Below is a small trained network, with its code and all its weights. Each question gives an input and a class and asks what happens when units are switched off, that is, made to give their printed mean instead of their output.

import numpy as np


def w(rows, s, z=0):
    codes = np.array(rows[::2]) - 128.0
    scale = np.full(codes.shape[1], s)
    scale[-1] = z or s
    return codes * scale


def f(y):
    return np.maximum(y, 0)


def log_softmax(a):
    a = a - a.max(-1, keepdims=True)
    return a - np.log(np.exp(a).sum(-1, keepdims=True))


def net(x, mask):
    res = np.array(x, float).reshape(1, 8) / 4 @ E
    y = f(res @ A[0][:, :-1].T + A[0][:, -1])
    res = res + np.where(mask, y, B[0][:, -1]) @ B[0][:, :-1]
    return log_softmax(res[-1] @ U[:, :-1].T + U[:, -1])


A, B = {}, {}
E = w([
[125,133,123,127,130,120,131],'x0',
[160,171,25,86,60,197,74],'x1',
[223,237,183,159,173,149,101],'x2',
[204,78,135,149,137,34,30],'x3',
[130,154,196,62,46,119,142],'x4',
[2,185,162,173,108,140,32],'x5',
[135,111,139,123,127,151,123],'x6',
[128,128,130,125,129,130,126],'x7',
],0.0086)
A[0] = w([
[66,78,85,82,128,139,156,84],'N1',
[151,93,156,103,72,77,74,117],'N2',
[243,47,126,105,120,68,45,122],'N3',
[124,158,100,124,118,159,248,115],'N4',
[163,99,212,45,78,174,131,224],'N5',
[72,83,211,152,205,135,149,48],'N6',
[38,189,130,163,116,152,31,99],'N7',
[148,74,107,220,163,175,95,236],'N8',
[170,190,175,167,143,152,91,24],'N9',
[118,146,192,118,23,137,119,195],'N10',
[124,161,60,88,136,156,80,44],'N11',
[137,146,35,155,28,178,68,16],'N12',
[91,97,145,164,153,103,150,92],'N13',
[84,73,101,93,132,125,141,11],'N14',
[41,156,189,157,138,140,67,55],'N15',
[208,158,120,71,156,101,157,116],'N16',
[135,182,128,105,165,117,133,59],'N17',
[25,34,108,119,68,102,95,79],'N18',
[166,183,165,168,150,164,120,2],'N19',
[94,102,108,205,233,207,114,154],'N20',
[121,155,79,103,113,149,68,55],'N21',
[103,126,226,159,198,98,167,17],'N22',
[107,138,143,148,105,112,44,173],'N23',
[180,173,153,148,157,160,134,45],'N24',
[125,112,154,94,160,56,170,112],'N25',
[96,187,114,109,140,212,189,80],'N26',
[97,139,188,112,102,214,159,139],'N27',
[189,88,135,163,65,53,2,71],'N28',
[189,153,56,74,97,190,83,55],'N29',
[134,121,198,108,79,81,132,122],'N30',
[138,213,148,172,160,186,158,117],'N31',
[112,94,32,150,196,138,104,65],'N32',
[100,80,112,154,93,97,165,67],'N33',
[127,31,62,83,69,112,147,129],'N34',
],0.01,0.0078)
B[0] = w([
[128,166,182,90,154,143,52,184],'N1',
[64,124,100,126,169,129,124,185],'N2',
[40,102,150,135,140,133,128,245],'N3',
[55,80,169,147,156,148,131,189],'N4',
[144,175,62,149,165,94,139,219],'N5',
[177,83,104,177,23,85,99,180],'N6',
[180,60,132,127,169,194,191,226],'N7',
[113,201,73,164,168,106,160,225],'N8',
[144,158,178,12,131,129,76,161],'N9',
[132,206,53,139,145,117,181,212],'N10',
[130,120,154,139,47,71,127,162],'N11',
[158,93,139,153,58,55,118,193],'N12',
[172,135,136,122,85,126,107,163],'N13',
[140,137,172,36,140,121,82,151],'N14',
[181,52,97,72,177,155,189,195],'N15',
[145,100,135,99,169,202,152,181],'N16',
[156,138,130,76,130,135,100,136],'N17',
[188,185,188,66,146,143,64,220],'N18',
[185,150,224,4,118,96,71,147],'N19',
[102,179,56,89,122,66,169,203],'N20',
[179,106,138,138,74,91,146,162],'N21',
[164,88,137,158,2,73,93,180],'N22',
[137,116,102,165,179,165,166,208],'N23',
[138,135,187,27,125,129,83,151],'N24',
[181,122,112,172,87,114,126,175],'N25',
[51,78,160,128,110,90,114,184],'N26',
[61,122,114,136,132,101,119,188],'N27',
[25,109,196,108,125,107,142,227],'N28',
[167,79,135,171,48,63,135,194],'N29',
[128,171,52,135,137,87,170,177],'N30',
[84,131,138,103,141,143,49,180],'N31',
[134,155,88,50,143,79,145,178],'N32',
[145,152,148,56,160,143,72,157],'N33',
[176,154,132,118,147,175,98,226],'N34',
],0.0075,0.012)
U = w([
[192,184,200,96,145,130,18,68],'0',
[193,68,133,201,2,55,120,73],'1',
[137,162,109,194,135,130,121,253],'2',
[10,79,163,166,141,107,131,63],'3',
[148,175,106,201,143,129,125,237],'4',
[139,230,47,146,144,63,185,60],'5',
[213,17,128,143,178,197,207,101],'6',
],0.0093,0.017)

Each question gives the input, the list of numbers given to net, and the class t.
The units are the neurons (one row each of A and B). Each row of codes is followed by its name. A weight is (code - 128) times the scale printed after its matrix; where a second scale follows, it is the last column's (A, B and U).
mask holds one flag per neuron, in row order. A switched-off neuron (its flag False) gives its mean, the last column of its row in B, instead of its output. The means were averaged over made-up inputs and are rounded, as every weight is.
A unit's drop is (log p(t) with every unit on - log p(t) with that unit switched off) / (log p(t) with every unit on - log p(t) with every unit switched off).
The circuit of an input: a set's keep is (log p(t) with only the set's units on - log p(t) with every unit switched off) / (log p(t) with every unit on - log p(t) with every unit switched off). Starting from the 12 units with the biggest drops (on a tie, the unit counted first), units are removed one at a time, each time the one whose removal leaves the highest keep (on an exact tie, the one counted first), for as long as the keep stays at least 0.8.
units of the circuit, in order: the units of the circuit, biggest drop first
k most important neurons: the k neurons with the biggest drops, biggest first
drop of u: that unit's drop, to one decimal
input [6,8,1,-7,7,4,-1,5], class 1: units of the circuit, in order	[N12; N29]
input [-7,-4,-1,-1,-8,1,4,-1], class 5: most important neuron	[N20]
input [-1,0,4,1,-8,-8,-2,-5], class 5: 2 most important neurons	[N8; N20]
input [-1,8,-4,-7,-8,-1,6,-2], class 1: units of the circuit, in order	[N12; N29]
input [6,4,5,8,-8,-7,0,-4], class 3: units of the circuit, in order	[N3; N28]
input [0,-3,4,-7,1,-6,4,-5], class 3: units of the circuit, in order	[N4; N26]
input [-3,-6,6,-7,4,5,-5,0], class 3: 3 most important neurons	[N26; N27; N18]
input [-8,-8,-6,-1,-2,1,3,1], class 1: 2 most important neurons	[N6; N22]
input [6,6,3,-8,6,-8,3,4], class 3: 3 most important neurons	[N4; N26; N27]
input [2,-4,6,8,-3,-6,-7,1], class 3: 2 most important neurons	[N3; N28]
input [7,-8,8,2,2,-1,-5,-4], class 0: 3 most important neurons	[N9; N19; N24]
input [-2,-6,6,-7,-2,8,-7,-8], class 6: 2 most important neurons	[N15; N7]
input [1,3,-1,-1,-6,3,-2,1], class 5: units of the circuit, in order	[N20; N32]
input [1,3,0,-6,1,8,2,8], class 6: 2 most important neurons	[N7; N15]
input [5,8,1,-8,0,-7,5,4], class 1: units of the circuit, in order	[N29]
input [6,-1,-4,-5,-1,7,-6,0], class 6: units of the circuit, in order	[N7; N15]
input [-8,2,-1,6,5,-7,6,-2], class 4: 4 most important neurons	[N5; N7; N15; N34]
input [6,2,4,8,4,-6,7,3], class 3: units of the circuit, in order	[N3; N28]
input [-2,3,-2,8,7,-7,2,-5], class 3: drop of N28	0.4
input [-7,-7,-1,-6,2,8,4,3], class 6: units of the circuit, in order	[N15]
